Below are the code and all the weights of a small trained network. Each question names an input and a target symbol and asks about switching units off, where a switched-off unit gives its printed mean instead of its output.

import numpy as np


def w(rows, s, z=0):
    codes = np.array(rows[::2]) - 128.0
    scale = np.full(codes.shape[1], s)
    scale[-1] = z or s
    return codes * scale


def f(y):
    return np.maximum(y, 0)


def softmax(a):
    e = np.exp(a - a.max(-1, keepdims=True))
    return e / e.sum(-1, keepdims=True)


def log_softmax(a):
    a = a - a.max(-1, keepdims=True)
    return a - np.log(np.exp(a).sum(-1, keepdims=True))


def net(x, mask):
    ids = ['ΔΛΠΣΨΩαβεζηθμξτφ'.index(c) for c in x.split()]
    T = len(ids)
    res = E[ids] + P[:T]
    u = 0
    for l in range(2):
        r = res
        for j in range(3):
            rows = slice(2 * j, 2 * j + 2)
            q, k, v = (r @ M[l][rows].T for M in (Q, K, V))
            z = softmax(np.where(np.tri(T) > 0, q @ k.T / 2**0.5, -1e9)) @ v
            o = O[l][rows]
            res = res + np.where(mask[u + j], z, o[:, -1]) @ o[:, :-1]
        u += 3
        y = f(res @ A[l][:, :-1].T + A[l][:, -1])
        res = res + np.where(mask[u : u + 8], y, B[l][:, -1]) @ B[l][:, :-1]
        u += 8
    return log_softmax(res[-1] @ U[:, :-1].T + U[:, -1])


Q, K, V, O, A, B = {}, {}, {}, {}, {}, {}
E = w([
[179,152,138,106,118],'Δ',
[119,61,121,145,84],'Λ',
[153,112,77,196,147],'Π',
[166,167,166,139,109],'Σ',
[162,170,146,138,116],'Ψ',
[186,145,116,113,34],'Ω',
[112,170,89,190,193],'α',
[89,251,129,84,114],'β',
[151,83,165,86,126],'ε',
[55,97,142,76,115],'ζ',
[33,167,80,139,134],'η',
[105,167,53,116,59],'θ',
[77,95,91,154,152],'μ',
[150,176,158,156,119],'ξ',
[152,147,138,99,126],'τ',
[102,110,145,115,199],'φ',
],0.025)
P = w([
[35,174,255,102,35],'0',
[169,123,106,51,164],'1',
[184,114,95,34,188],'2',
[184,110,97,28,198],'3',
[190,113,91,33,200],'4',
[192,119,95,48,191],'5',
],0.0069)
Q[0] = w([
[145,109,225,123,138],'L0H1',
[130,253,124,94,137],'L0H1',
[146,154,118,144,117],'L0H2',
[183,167,157,121,105],'L0H2',
[142,56,131,135,192],'L0H3',
[172,170,171,170,109],'L0H3',
],0.014)
K[0] = w([
[124,52,246,82,109],'L0H1',
[32,205,174,202,131],'L0H1',
[152,114,161,96,96],'L0H2',
[128,129,224,140,71],'L0H2',
[132,37,140,232,178],'L0H3',
[127,159,181,152,100],'L0H3',
],0.011)
V[0] = w([
[90,189,3,144,163],'L0H1',
[158,220,118,176,174],'L0H1',
[254,168,108,156,172],'L0H2',
[163,84,10,64,154],'L0H2',
[175,197,130,34,9],'L0H3',
[143,137,96,128,86],'L0H3',
],0.0069)
O[0] = w([
[88,255,87,152,173,218],'L0H1',
[127,120,252,176,156,107],'L0H1',
[145,159,33,102,245,84],'L0H2',
[184,236,23,134,162,192],'L0H2',
[113,160,98,61,120,3],'L0H3',
[215,129,98,89,36,129],'L0H3',
],0.0051,0.0022)
A[0] = w([
[210,156,59,17,165,193],'L0N1',
[149,231,189,205,238,92],'L0N2',
[162,178,96,253,57,204],'L0N3',
[90,49,110,168,149,78],'L0N4',
[2,128,106,115,58,231],'L0N5',
[133,12,192,191,235,252],'L0N6',
[173,117,1,159,171,31],'L0N7',
[2,118,168,142,142,126],'L0N8',
],0.0063,0.0016)
B[0] = w([
[165,119,199,180,92,248],'L0N1',
[101,104,178,109,178,254],'L0N2',
[230,161,254,148,71,207],'L0N3',
[115,205,116,127,160,164],'L0N4',
[106,158,93,64,115,217],'L0N5',
[20,108,136,128,76,236],'L0N6',
[40,120,187,149,56,245],'L0N7',
[43,205,107,79,133,188],'L0N8',
],0.0076,0.0065)
Q[1] = w([
[143,98,174,231,93],'L1H1',
[255,200,160,64,124],'L1H1',
[222,177,163,98,146],'L1H2',
[195,95,203,176,126],'L1H2',
[182,158,173,77,154],'L1H3',
[118,125,158,112,67],'L1H3',
],0.0093)
K[1] = w([
[157,166,187,197,115],'L1H1',
[133,133,172,103,82],'L1H1',
[105,160,192,2,135],'L1H2',
[134,123,251,156,90],'L1H2',
[96,137,180,146,126],'L1H3',
[159,157,150,190,30],'L1H3',
],0.013)
V[1] = w([
[179,167,74,179,174],'L1H1',
[102,127,83,111,81],'L1H1',
[115,76,152,1,241],'L1H2',
[43,152,135,178,16],'L1H2',
[155,135,133,124,123],'L1H3',
[187,141,93,119,176],'L1H3',
],0.0078)
O[1] = w([
[181,114,109,91,240,43],'L1H1',
[60,216,142,198,219,135],'L1H1',
[188,115,116,139,131,110],'L1H2',
[65,69,19,125,148,246],'L1H2',
[137,141,166,112,84,118],'L1H3',
[99,183,106,130,2,43],'L1H3',
],0.0053,0.014)
A[1] = w([
[60,170,73,245,142,1],'L1N1',
[223,52,87,113,200,96],'L1N2',
[49,76,177,46,153,205],'L1N3',
[127,38,143,129,129,167],'L1N4',
[61,91,20,191,151,143],'L1N5',
[103,125,137,131,207,75],'L1N6',
[125,94,101,2,87,71],'L1N7',
[131,30,150,176,144,168],'L1N8',
],0.0091,0.0052)
B[1] = w([
[191,156,186,129,164,177],'L1N1',
[42,135,241,235,161,140],'L1N2',
[183,107,92,95,214,251],'L1N3',
[74,175,119,86,64,180],'L1N4',
[198,134,106,211,85,203],'L1N5',
[151,110,86,93,100,158],'L1N6',
[244,134,190,114,129,174],'L1N7',
[2,152,139,132,65,191],'L1N8',
],0.0075,0.017)
U = w([
[136,118,111,116,113,122],'Δ',
[130,40,13,142,38,134],'Λ',
[37,137,161,195,101,196],'Π',
[249,119,220,159,150,144],'Σ',
[133,130,148,92,117,110],'Ψ',
[252,119,166,113,67,120],'Ω',
[135,102,203,136,232,54],'α',
[74,208,154,43,123,37],'β',
[84,84,190,25,95,68],'ε',
[229,78,100,60,154,255],'ζ',
[138,199,80,143,150,105],'η',
[134,187,108,93,42,157],'θ',
[213,46,70,230,150,145],'μ',
[141,121,122,112,106,126],'ξ',
[131,128,126,117,124,108],'τ',
[1,79,40,63,148,93],'φ',
],0.0085,0.0058)

Each question gives the input, a string of symbols that net reads in full, and the target symbol t.
The units are the heads (2 rows each of Q, K, V and O) and the neurons (one row each of A and B). Each row of codes is followed by its name. A weight is (code - 128) times the scale printed after its matrix; where a second scale follows, it is the last column's (O, A, B and U).
mask holds one flag per unit, layer by layer, with each layer's heads first. A switched-off unit (its flag False) gives its mean, the last column of its rows in O or B, instead of its output. The means were averaged over made-up inputs and are rounded, as every weight is.
A unit's drop is (log p(t) with every unit on - log p(t) with that unit switched off) / (log p(t) with every unit on - log p(t) with every unit switched off).
The circuit of an input: a set's keep is (log p(t) with only the set's units on - log p(t) with every unit switched off) / (log p(t) with every unit on - log p(t) with every unit switched off). Starting from the 12 units with the biggest drops (on a tie, the unit counted first), units are removed one at a time, each time the one whose removal leaves the highest keep (on an exact tie, the one counted first), for as long as the keep stays at least 0.8.
units of the circuit, in order: the units of the circuit, biggest drop first
unit that matters most: the unit with the biggest drop
top k neurons: the k neurons with the biggest drops, biggest first
k most important neurons of layer l: the k neurons of layer l with the biggest drops, biggest first
which heads matter: for each layer, one digit per head in row order, 1 if its drop is at least 0.15 and else 0, layers parted by /
input Π ξ Π ζ Λ, target Λ: unit that matters most => L0N7
input φ ζ ζ Π η ξ, target Π: which heads matter => 010 / 010
input Σ Π ε φ μ α, target α: units of the circuit, in order => (L0N2 L0H1)
input ζ Ω Λ Ψ Ψ, target Λ: units of the circuit, in order => (L1H2 L0H2 L0H1)
input Π ζ Π ε Π τ, target Σ: which heads matter => 000 / 010
input Π α φ Σ, target Σ: units of the circuit, in order => (L1H2 L0N7)
input Π Π ξ Π Σ, target Σ: units of the circuit, in order => (L1H2 L0N7 L0N6)
input Π φ ζ ξ, target Σ: units of the circuit, in order => (L1H2 L0N6)
input Λ Λ θ, target θ: top 2 neurons => (L1N3 L0N5)
input ζ Π φ η τ, target Λ: units of the circuit, in order => (L1H2 L0H2 L0N8)
input Π Ψ φ Λ φ, target φ: top 3 neurons => (L0N6 L1N7 L1N1)
input η Π ε, target ε: which heads matter => 100 / 000
input φ ξ ζ ξ, target Π: 3 most important neurons of layer 0 => (L0N6 L0N8 L0N7)
input α φ η θ Λ Δ, target α: 2 most important neurons of layer 1 => (L1N2 L1N5)
input ζ Π Δ Π Π ξ, target Λ: units of the circuit, in order => (L0H2 L1H2 L0H1)
input φ ζ τ Π Π Σ, target Π: top 3 neurons => (L1N2 L0N6 L1N3)
input Π ζ Π ζ ε Ψ, target Σ: which heads matter => 000 / 110
input ε Π τ φ μ, target μ: top neuron => (L1N5)
input Σ Π Π Σ, target ε: which heads matter => 110 / 000
input φ Π Π φ τ, target Π: 2 most important neurons of layer 0 => (L0N6 L0N8)
input ζ ε ξ Δ, target Λ: which heads matter => 010 / 110
input μ Π ε τ α, target α: which heads matter => 100 / 000
input φ α Π ζ Δ, target Π: top 3 neurons => (L1N2 L0N6 L1N3)
input Π Π η Π ε, target ε: 2 most important neurons of layer 0 => (L0N3 L0N1)
input Δ Σ η ζ Π, target Π: unit that matters most => L1N3
input φ φ ζ φ φ η, target η: 2 most important neurons of layer 1 => (L1N5 L1N1)
input α Π ζ Π Σ ξ, target α: unit that matters most => L0H2
input φ Π Σ, target Π: top 4 neurons => (L1N2 L0N6 L0N8 L1N3)
input φ ζ θ ζ τ, target Π: 3 most important neurons of layer 1 => (L1N2 L1N3 L1N7)
